Here are made-up things, facts about them, and rows of numbers that follow some of those facts. Name the thing behind each unnamed row.

How the things are related:
ω: is of sort; π: refers to; δ: uses; Ψ: belongs to class
{baple brefotek bridrik buplastel daplafan diplitrul dragri dreviflos drupun dubuler faski flono grefun guklam klogos klokler laplal lofu logras lugri nipo pasken pila plebiplek plidre plukek sikil stifer stikosti stobis stuvur sulun sumom supo tetru tibi tomis vigrigru zabrasku zoranir zuplo} ω b
{bizon bogral boskar bretrukis ditre dreflus drizeku durepla feplis gasam loka moton nozo nuskar ploklu razam rogro skige stemestol stotrevas stureplos tiklu zedrun} ω c
{briflik brigenol brogros degapar flitakan goklam klaru klubrir mitor replem stobem tevos tifugra torir treflom tridor troro vuler zaduk} ω d
{brodor deklik didi gaflal gradeskim klustom kostun pilol plorel poflu rudrem sero skomok skopam troskal zibi} ω e
{brogotri damazem delugrum diplaskun dunul flakla flaklun flasile fligi gramu gubagal kedu klefil kleklo kletu kligrutror klokik kloner kloska kluguvu koplum kuflu larogru lastil mepludom mone nizel pafoskon plukal pode pubim reflen relok sapim sekun senutak skara skasol skegom skeklor skostin stapluk stiba stuzul tamanir tipe todrostek trustam vobresti voma ziskur} ω a
baple π [klustom flono]
boskar π [diplitrul mitor]
brigenol π [flaklun]
damazem π [skasol flitakan koplum mepludom]
degapar π [nozo]
diplaskun π [guklam bretrukis laplal delugrum skomok]
dragri π [zaduk]
dreflus π [pode kleklo sumom tipe]
dunul π [deklik sero]
flasile π [ziskur kedu nozo]
fligi π [senutak kligrutror]
gaflal π [diplitrul klogos klubrir plukek pafoskon]
gasam π [sumom]
gradeskim π [plebiplek]
gubagal π [pubim laplal]
kletu π [dreviflos flitakan pilol]
kloner π [troro faski kuflu zaduk klubrir]
kloska π [mitor senutak durepla deklik]
lugri π [sumom stuzul relok nozo]
nuskar π [pode delugrum kedu]
pasken π [kostun skasol senutak kligrutror klustom grefun]
pila π [plidre brefotek skegom]
plorel π [poflu lastil rudrem laplal]
plukal π [sikil briflik delugrum]
reflen π [goklam mone logras delugrum skeklor]
replem π [klaru klefil troskal]
skara π [skige supo]
skopam π [didi kluguvu troskal]
skostin π [ditre bridrik drupun skomok]
stapluk π [supo daplafan flono torir]
stemestol π [brogros zabrasku tomis pafoskon stobis]
stiba π [klustom ziskur treflom]
stifer π [guklam]
stobem π [stotrevas stuvur buplastel drizeku]
stureplos π [mitor brogros sikil bretrukis senutak]
sulun π [diplitrul dubuler pubim ploklu pilol]
tetru π [zabrasku troskal ziskur nizel]
tibi π [tamanir dreviflos relok klubrir sapim klokler]
tridor π [lofu]
vigrigru π [bizon buplastel brogotri klokik]
vuler π [faski]
zedrun π [diplitrul dubuler kluguvu zaduk]
zibi π [poflu voma]
zoranir π [tiklu bretrukis rogro tifugra]
zuplo π [troro poflu]
baple δ pila tipe todrostek
bogral δ ditre damazem
brefotek δ dragri
bretrukis δ zedrun pafoskon
brodor δ boskar
buplastel δ nipo gramu
daplafan δ tipe stapluk
degapar δ tomis
deklik δ koplum kletu gramu ziskur
didi δ dragri
diplaskun δ bizon plebiplek
ditre δ stotrevas pila pafoskon kedu
dragri δ lofu
dreviflos δ kostun
drizeku δ mone tetru zabrasku grefun damazem
drupun δ rogro
dubuler δ dreviflos plebiplek stobis
dunul δ stuzul tifugra
durepla δ sikil
faski δ sero kletu
feplis δ dreviflos tiklu supo
flakla δ mone
flitakan δ grefun
flono δ mepludom
gaflal δ tamanir tridor
goklam δ ziskur
gramu δ klubrir tifugra lofu
grefun δ tifugra lofu
klaru δ gramu
klefil δ razam
kleklo δ zuplo baple flakla grefun pafoskon
kletu δ tipe
klogos δ brodor kostun
klokik δ sumom
kloska δ stuvur tipe flakla
klubrir δ tipe dragri lofu
kluguvu δ mone kletu
klustom δ rogro tridor pafoskon
kostun δ todrostek
laplal δ klokik
larogru δ razam nizel
lastil δ tiklu boskar
logras δ sero
mepludom δ guklam pafoskon
mitor δ kloska stuzul
mone δ lofu
moton δ tipe
nipo δ faski pilol
nizel δ tipe dragri
pafoskon δ mone
pasken δ koplum
pila δ razam
pilol δ sumom
plebiplek δ sumom
ploklu δ brodor flakla
plorel δ guklam
plukal δ kletu
pubim δ gasam tiklu tifugra
relok δ flitakan flakla boskar
rogro δ deklik
sekun δ sikil razam trustam
sikil δ stapluk
skara δ tipe
skasol δ ditre flakla
skeklor δ deklik pafoskon
skostin δ kletu klubrir
stapluk δ klubrir tifugra
stemestol δ lofu
stifer δ gaflal moton klokik
stikosti δ pubim moton grefun
stobis δ trustam
stotrevas δ mone tiklu sumom
stureplos δ stuzul flakla mepludom
stuvur δ flakla tifugra
stuzul δ larogru
sumom δ mone lofu
supo δ kuflu sumom stapluk flakla
tevos δ mepludom
tifugra δ mone
tipe δ lofu
todrostek δ troro koplum
torir δ didi relok
treflom δ sumom razam loka
tridor δ tifugra
troro δ stotrevas
trustam δ stemestol
vobresti δ gubagal stuzul flono grefun
voma δ skara daplafan brigenol kuflu
zabrasku δ kostun razam
zedrun δ lofu
zibi δ guklam stapluk
ziskur δ sumom tipe lofu
zoranir δ stotrevas nizel
zuplo δ guklam gasam ziskur
{baple brigenol brogotri diplaskun dragri dreviflos dubuler flasile gaflal goklam gradeskim gramu gubagal kleklo klogos klokler kloner kluguvu klustom koplum kostun lofu logras loka mepludom mone moton nipo pila plidre plorel rogro sapim sikil skeklor skomok skopam skostin stapluk stifer stobem stobis stotrevas stuzul tamanir tetru tifugra todrostek tomis trustam zibi ziskur zoranir} Ψ g
{bizon bogral boskar brefotek bretrukis bridrik briflik damazem degapar delugrum ditre drizeku drupun dunul durepla faski feplis flakla flaklun fligi flitakan flono grefun guklam klaru klefil kletu kligrutror klokik klubrir laplal larogru mitor nizel nozo nuskar pafoskon pilol plebiplek ploklu plukal plukek pode poflu pubim reflen relok replem rudrem sekun senutak sero skara skegom stemestol stiba stureplos sulun supo tibi torir treflom tridor vigrigru vobresti vuler zaduk zedrun zuplo} Ψ f
{brodor brogros buplastel daplafan deklik didi diplitrul dreflus gasam kedu kloska kuflu lastil lugri pasken razam skasol skige stikosti stuvur sumom tevos tiklu tipe troro troskal voma zabrasku} Ψ h

Named rows:
[-14  30  16 -11 -14   3 -30   1 -23 -12   7  18 -10   3  -3  25 -20 -13
   2  25 -13  13 -14   2   7  11  -1 -10  -1 -28  21 -11   1  -3 -12 -12
 -10  14  -4   7   4 -12   5   9]: klustom
[ 18  42  -6 -12 -12  20 -24 -23 -19  -2   2  33 -28 -15  25  42 -21  14
   2  47 -33  50 -17  20  -2  36  -4 -12 -22 -22  31 -23  31   0 -36 -44
 -16 -23  -3  12  -3  -3  24   6]: rogro
[-37   0  13  22  13 -27 -24  30   5  -2  -5   6  19  22  -8  -7  -1  -4
   2 -21   9 -33  -5 -39  -6 -24  -7   3  24 -17  -9   9  -7  -9   0  17
 -11  43  17  -2 -13 -21 -19  -5]: tridor
[ -3 -14 -16 -22 -32  -3  28 -16   4   7  25  -4  10  15   2   1   7   7
 -22  24 -54  53 -26  17  12  20   5   2 -30  -3 -11 -13 -12  48 -21  33
  17  -1 -19  15   0   7  14   0]: baple
[ 17   3 -17  21  -2  16   7 -11  -5  -6  22  26  11   1   2  -6  -4  28
   0  14 -12  27 -33  18  -3  17 -16   3 -20   6 -34  29  -2  18  -8   5
   9  17  -4  20  10  -3   2 -13]: flono
[ -3 -35   5  -3  17 -12   5  14   3  -6  -3 -19   2 -20 -23 -15  13 -13
  17 -26  43 -38  16 -10  -8 -22  -9 -15  10  21  -1   8 -13 -14  34  11
   3   4   6 -16  11  18 -20   0]: skegom
[ 21  22  -2   6  -7  34 -23 -19  -7  -7   1  41 -26 -27  32  45 -10  14
  22  27 -36  46 -27  17 -12  28 -23 -13 -19   4  26 -14  35  -4 -41 -47
  -9   3  13  18   1  -1  19  -5]: durepla
[ 12   9 -27  -1 -12   3   7 -13 -18   5  26   8   0   7  -7   6 -12  30
 -10  28 -11  28 -21  19  20  21  -1   3 -29 -17 -26  13  -9  23 -12  14
   7  -7 -19  16   9  -4   4 -11]: sikil
[-13   1  16  -9   5 -34  18   4  -6  15  -4 -21   5  24 -13 -33  21  16
  -4  -5  11 -41   2 -27   9 -12 -17  -6   8   8   9   0 -15 -24  17  14
   8  -1  -2  -6  -9 -13 -10   0]: voma
[-10  24  -6 -15   5 -11 -27  16 -13  -2  -6   9  -5  18  17  21   8   2
   0  14  -9  10  -3  -7  -2  27  20   3  -7 -28  12 -30   7  12 -37   2
 -23 -36   5  -2 -27  -6   4 -15]: zibi
[-30 -14   8   6  11 -33   3  21   1  -7   2   4   2   5  -9 -10  -1  -6
  17 -17  10 -37  -7 -16  -6 -14 -22 -12  18  -4   7   6 -13 -12  22  15
   5  29   9   1  -4 -16 -11   2]: klaru
[ -2   3  24 -18  -5  20 -19   3  -4 -17 -12  -1  -5  -3  11  22   4 -44
   5  11  -1  20  24  12  -8  22  36   5  19  -7  21 -15  11  16  -8 -15
  -9 -27  -6 -19   2  21   4  10]: skopam
[ 26  39  -9  20   1  37 -27 -15  -2  -3 -10  50 -21 -27  36  40 -26  14
  13  23 -26  43 -22  12 -15  19 -16   1 -15   3   9  -7  42 -14 -32 -57
 -17   4  19  20  -3 -11  24  -2]: drizeku
[ 20  24  -7  10 -10  16  24 -16  -3   6   9  11   5  13   8 -25  -4  27
  -4  22 -13  19 -12  20  13  17  -4  18 -19   8 -29  26   0   1  -2  -6
  21  -7 -15  19   2 -15  15 -12]: stikosti
[-33 -14 -11  -9 -16 -58  35  -6  22  19  -6 -38  -7   1  -9   2 -32  -3
 -29 -25 -35 -21  21  -7   8 -51   3  -3  11 -19   5 -40 -10  -7  34  30
  13  25   0  -1 -19 -25  13  36]: ziskur
[-18 -18  20 -37   4 -16 -13  12   1 -14 -20 -27  32   0 -22 -23 -10 -38
 -31 -26  11   2   9 -25 -25 -24  41  -8  20   3  -2 -10 -39  -4  40  26
 -16  -2  -1 -30   5  49 -30  37]: flasile
[ 27   4 -35  13  11  10   7   4   2   8  13  15   2   7   7  -1   4  40
   2  -2   5  20 -18  19  -4  21  -9  16 -29   5 -36  16  -1  12 -17   1
   6 -14   4  17 -10  -5   5 -32]: laplal
[ -9 -58  22  -7 -24  12 -15  13   3   7  12 -28  12  -2 -49   7  25 -49
   1 -24  20 -24  14 -25  11 -35  -5  -2   2  22  18   6 -24   2 -14  18
  -1  42   4 -15  27  21 -32 -14]: fligi
[ 37  27  -3 -20 -10  48 -27 -19 -13 -10 -11  17 -35 -34  19  39 -17 -14
   7  29  -7  46  12  40  -4  31  13  -8 -11   2  28 -18  26  -7 -16 -58
 -17 -40  -9  -3   9  24  19   6]: loka
[ 13   9   2 -27  -3  13 -22  13 -18 -11 -10   0 -29 -13  -3  21  -6 -25
  11   9  15  -4  15  28  -3  21  17  -8  -3 -10  22 -15  -1 -10   5 -23
 -11 -30  -6  -8  -2  10   9  -4]: skomok
[-17  24   8 -15  -9  -7 -16  -1 -21 -12  13  19 -14   6   2  19 -12  -3
  10  27 -17   8 -20   6   6  25 -10 -17  -2 -28  31 -15   5   1 -13 -10
  -7  -7  -7   8  -4 -13   5   4]: kostun

Which thing is each row?
No name comes twice in this set of rows, the named rows included.
[-22 -32  -6  -7   5 -38  -4  24   4  18   1 -12  10  18 -21 -13  30  10
  -4 -27   6 -24 -15 -37  -7 -24 -11  -5 -15  -1   4 -11 -26  -2 -19  34
  -9   9  19  -4 -15   3 -24 -21] => plukal
[ 12  26   1   2  -9  13  19 -22 -12   8  13  17   8  20   5 -29   8  30
  -6  30 -13  20 -31  14   7  27 -10   6 -23   7 -20  28  -5   3  -7   3
  15  -4 -15  17   3  -4   1  -6] => zabrasku
[  7   4  13 -24  -9  22 -23  12  -5 -13 -15  -2 -10  -4   4  20  -1 -36
   1   9   3  11  18  12  -5  21  28   3   8 -11  20 -17   0   7  -9 -17
 -14 -28  -3 -19   1  24   1  -1] => gradeskim
[ 22   8 -42  45 -11  23  20  -8  30  22   6  11  -9 -14   9  20 -44  20
  -6 -14 -28  20  12  20  15 -26   1  27 -12   4 -49  15  18   2  -4  -7
  17  41  13  28  -3 -35  31  -3] => grefun
[-36 -25  19  10   0 -23  -3  16  -5  -4  14   1   9  13 -21   0  15 -15
  23  -8   9 -38  -8 -21  10 -19 -30 -11  18  -6  16   6 -11   0  -1  19
   4  40   6   0   9 -20 -12  -9] => mitor
[  6  -5 -30  32 -14   4  45 -25  53  21  -6 -29  -2  -4  40  19 -19   6
 -32  -5 -51  30  51  29  17 -22  50  47  25  -7 -37 -24  36  50  -7  21
  30 -13 -16   4 -21 -25  52   8] => dragri
[ 33  16   8 -20  -5  48 -15 -19  12 -25 -31  36 -14 -43  34  18 -21 -21
  11   5 -36  69 -15  29 -47  31  10  -8  -9  28  20  -9  13 -13   3 -60
 -14  -8  18   2   3  43  12  21] => nozo
[ 27 -24  -2  26   9  43  15 -11  28 -11   7   5  17  -6  20   4  30  -2
  12   6   8  27  14  20  -5  22  22  23  13  27 -30  28  20  46 -13   8
  15 -23  -8  -7  15  25   3 -20] => sulun
[ 21  -2  -8  -5  18  17 -19  18   5 -15 -17  11 -22 -10  18  10  11 -11
  30 -10  17  -3   7  14 -20  24   3   1   0   9  17  -8  -1 -12  -5 -27
 -14 -28  16 -12 -12   7   5 -29] => poflu
[-11  14 -21  32   2 -28  -3   7  23  36 -17 -33  -8  -6 -13  24 -69  -3
 -38 -43   8 -49  57 -20  29 -80  21  20  23 -25 -33 -16   8 -38  26   5
  -1  41  11  -9 -14 -52  13  22] => mone
[ 21  -6 -27  20  14   7   5   6  20   9   5  16  15  11  23  -4  26  37
  -2   2  -3  26 -19   4  -9  28  13  25 -19   5 -39  12   3  38 -32  16
   1 -21   6  13 -13  -1   5 -34] => zuplo
[ -6 -26   2 -20  14 -18 -14  20  -3   9 -15 -42   6  11 -23  -2  23 -19
 -16 -19  45 -35  31 -24   4  -8  34  -2   8  -4   3 -16 -20   5   2  25
 -17 -36  -8 -30  -2  23 -27 -11] => gubagal
[-21  11  28   3  -1 -24   4   5 -22  14   2  -9  16  24 -24 -35   3   4
 -15   0  13 -36  -6 -36  15 -18 -24  -9   6  -2  11  12 -13 -27   8  13
   5  19  -3   0   3 -16 -16   7] => skasol

Now the same things, written a new way:
Known rows:
[  1  -6   6  -6 -12   9   3 -20  10  45 -36   4  -4]: skige
[  3   8  -2  12   1   3  -8  10  -9   2 -15 -37   5]: voma
[ -9 -13  -1  -2  -1 -20  10   4  -7  -8   3  -3  -6]: flono
[ 12   9 -16 -13   9   8 -17   0  12 -10  42  45   5]: stuzul
[ 11   6  16   8  -1  21 -18 -32 -11  14 -37  21  -4]: gasam
[ 22  19  -4   5  12   8 -10  -2 -13  24  26  17  18]: deklik
[ -7  -2  20   5 -13  14  10 -20   5  55 -49 -25 -10]: dreflus
[  9  20  -2  -3  -2   4  -5 -32  -2 -12   3   9   5]: moton
[  3   0   6 -18   0  -8 -10 -15  12  -5  26  15   3]: klokik
[ 10  13 -14 -22  14   0 -32 -23   1 -19  27  61   2]: tipe
[ -9   6   2  12   9  -5   0  12  -3  20  21 -43   0]: diplaskun
[ -8  -3  -6  -6  -6  -7  13   5 -11 -53 -30  -3  -1]: faski
[  1   9  11  -2   5 -20  -5  -9   4   1  46 -18   5]: skara
[ 13  18 -19  -1   7   9  -4  18  -8 -25  31 -19  16]: kluguvu
[-17 -19  14   6 -12 -11  24   3   3  -7 -29 -32 -16]: tibi
[-16 -18 -12 -31 -13 -16   1  -9  31  -9  20 -26 -14]: stobem
[  2   2  19  22   6  -9   1  12 -11  17  24 -45   4]: dunul
[ 15  12 -22 -21   7   5  -6  -5  17  -8  56  62   5]: koplum
[  9  19 -11 -10  10  -9 -17  -7   8 -19  52   3  10]: gramu
[-11 -12   0  21  -1 -26   3  -2 -23  12  -3 -72 -13]: pasken
[ 12   6  -2  -2  -5  12 -14 -22   1  -4 -18   4   6]: stotrevas

Which thing is each row?
No name comes twice in this set of rows, the named rows included.
[ 20  19 -12   5   9   5   3  17  -1  33  57 -10  24] => klustom
[-12   1 -11  16   3 -27 -10   8 -11 -15  28 -60  -3] => baple
[  8  -7   5  21   3  19  -9  11  -5  22 -28 -11  -1] => lastil
[ 18   1   0 -11  -3  22   9   7  20  65   7  43  11] => troskal
[ 11   1  -5   2   9  16 -20   2   3  14  14  42  -1] => kedu
[  9   9  -2  -4   1   6   4  -4 -12 -70 -14  18   7] => klubrir
[ 2  5 -1 -6 -3 13 17  5 22  7 22 -2 -3] => kloner
[  5  16  -9  -5  10 -16 -12 -13   5   7  73  -8   7] => stapluk
[ 5  2 13 10  7  3 -5 -6  8 29 25 19 -2] => damazem
[-19 -20   1   3  -8 -15  -1   0   1   1 -19 -43 -20] => lugri
[  0  11  35  42  -4   7  15   1 -33  36 -47 -57   4] => stureplos
[-15 -15 -22 -24  -9 -16  -1   8  24 -16  -4   2 -10] => plidre
[  9   3  28  18  -3  32  10 -23  -8  17 -41  28  -2] => boskar
[ -8 -10  -6  20  -1 -20 -14   3 -19 -19 -21 -71 -11] => stikosti
[ 20   3   8   8   3  23 -18  -4  14  63  19  17   1] => brodor

